Below are the code and all the weights of a small trained network. Each question names an input and a class and asks about switching units off, where a switched-off unit gives its printed mean instead of its output.

import numpy as np


def w(rows, s, z=0):
    codes = np.array(rows[::2]) - 128.0
    scale = np.full(codes.shape[1], s)
    scale[-1] = z or s
    return codes * scale


def f(y):
    return np.maximum(y, 0)


def log_softmax(a):
    a = a - a.max(-1, keepdims=True)
    return a - np.log(np.exp(a).sum(-1, keepdims=True))


def net(x, mask):
    res = np.array(x, float).reshape(1, 7) / 4 @ E
    y = f(res @ A[0][:, :-1].T + A[0][:, -1])
    res = res + np.where(mask, y, B[0][:, -1]) @ B[0][:, :-1]
    return log_softmax(res[-1] @ U[:, :-1].T + U[:, -1])


A, B = {}, {}
E = w([
[113,51,97,162,103,179,130],'x0',
[197,164,215,106,81,118,164],'x1',
[189,70,97,145,173,209,32],'x2',
[229,121,186,130,7,226,158],'x3',
[169,109,63,155,169,130,254],'x4',
[109,12,82,61,166,39,157],'x5',
[97,165,151,18,188,183,126],'x6',
],0.0075)
A[0] = w([
[127,145,112,38,135,91,60,200],'n1',
[93,157,171,99,70,49,188,240],'n2',
[141,155,146,166,65,52,100,242],'n3',
[160,24,89,125,142,107,220,238],'n4',
[198,173,176,158,154,203,100,178],'n5',
[100,66,168,98,67,218,42,129],'n6',
[122,104,104,101,203,29,60,100],'n7',
[199,98,127,199,98,149,169,128],'n8',
[63,91,43,134,76,100,146,174],'n9',
[117,121,128,224,148,167,107,242],'n10',
[75,126,153,3,175,151,97,198],'n11',
[135,127,55,124,165,180,5,159],'n12',
[44,201,83,130,82,106,55,255],'n13',
],0.0077,0.003)
B[0] = w([
[61,113,139,76,216,128,82,195],'n1',
[38,173,135,61,131,189,176,235],'n2',
[30,191,99,100,125,109,55,206],'n3',
[112,129,4,128,42,106,156,255],'n4',
[251,180,140,132,138,113,108,228],'n5',
[145,49,165,94,126,255,146,226],'n6',
[112,51,203,132,108,97,127,218],'n7',
[171,194,100,139,101,151,65,220],'n8',
[117,82,83,232,130,155,174,206],'n9',
[154,112,110,113,158,99,102,214],'n10',
[70,156,96,67,156,126,80,222],'n11',
[101,146,110,80,127,133,171,230],'n12',
[85,141,139,92,227,176,48,225],'n13',
],0.0079,0.008)
U = w([
[41,170,93,61,94,134,242,173],'0',
[192,243,185,186,68,85,159,108],'1',
[115,111,167,133,39,155,65,89],'2',
[80,131,111,248,138,137,163,155],'3',
[57,171,149,57,236,119,35,155],'4',
[254,151,72,136,71,95,65,203],'5',
[142,49,155,182,124,32,149,69],'6',
[207,95,196,123,84,168,148,3],'7',
],0.0076,0.0034)

Each question gives the input, the list of numbers given to net, and the class t.
The units are the neurons (one row each of A and B). Each row of codes is followed by its name. A weight is (code - 128) times the scale printed after its matrix; where a second scale follows, it is the last column's (A, B and U).
mask holds one flag per neuron, in row order. A switched-off neuron (its flag False) gives its mean, the last column of its row in B, instead of its output. The means were averaged over made-up inputs and are rounded, as every weight is.
A unit's drop is (log p(t) with every unit on - log p(t) with that unit switched off) / (log p(t) with every unit on - log p(t) with every unit switched off).
The circuit of an input: a set's keep is (log p(t) with only the set's units on - log p(t) with every unit switched off) / (log p(t) with every unit on - log p(t) with every unit switched off). Starting from the 12 units with the biggest drops (on a tie, the unit counted first), units are removed one at a time, each time the one whose removal leaves the highest keep (on an exact tie, the one counted first), for as long as the keep stays at least 0.8.
circuit, biggest first: the units of the circuit, biggest drop first
k most important neurons: the k neurons with the biggest drops, biggest first
drop when u is switched off: that unit's drop, to one decimal
input [8,2,7,6,-1,4,7], class 7: most important neuron : [n6]
input [-7,4,-5,-8,5,-8,-6], class 4: circuit, biggest first : [n13 n3]
input [4,-5,0,8,-7,-6,3], class 7: circuit, biggest first : [n6 n5]
input [7,2,4,8,-7,3,3], class 7: circuit, biggest first : [n6 n3]
input [-3,-7,3,8,8,-4,8], class 5: circuit, biggest first : [n5 n2]
input [-2,-5,1,-2,7,6,-4], class 6: circuit, biggest first : [n7 n2]
input [8,8,5,0,-5,-8,6], class 7: circuit, biggest first : [n6 n5]
input [6,7,1,4,-2,-6,-5], class 5: 2 most important neurons : [n5 n8]
input [4,0,0,4,4,5,-2], class 5: 2 most important neurons : [n8 n2]
input [4,-2,0,8,-7,-4,1], class 7: 2 most important neurons : [n6 n5]
input [8,-8,-4,2,1,5,2], class 3: 3 most important neurons : [n9 n2 n12]
input [4,-1,1,4,8,7,-8], class 5: 2 most important neurons : [n8 n4]
input [3,-5,1,3,0,5,-4], class 3: 2 most important neurons : [n9 n5]
input [3,-4,2,-6,7,7,-7], class 6: circuit, biggest first : [n7]
input [5,-5,-7,-1,6,1,-4], class 3: 3 most important neurons : [n9 n12 n11]
input [-8,1,2,1,-7,-8,-8], class 4: 3 most important neurons : [n13 n3 n4]
input [7,-6,4,4,-6,-5,3], class 7: drop when n3 is switched off : 0.2
input [-5,-6,7,4,8,1,3], class 5: drop when n10 is switched off : 0.0
input [8,4,8,-8,0,8,-1], class 6: drop when n2 is switched off : 0.1
input [-4,2,6,2,8,6,-1], class 5: most important neuron : [n2]
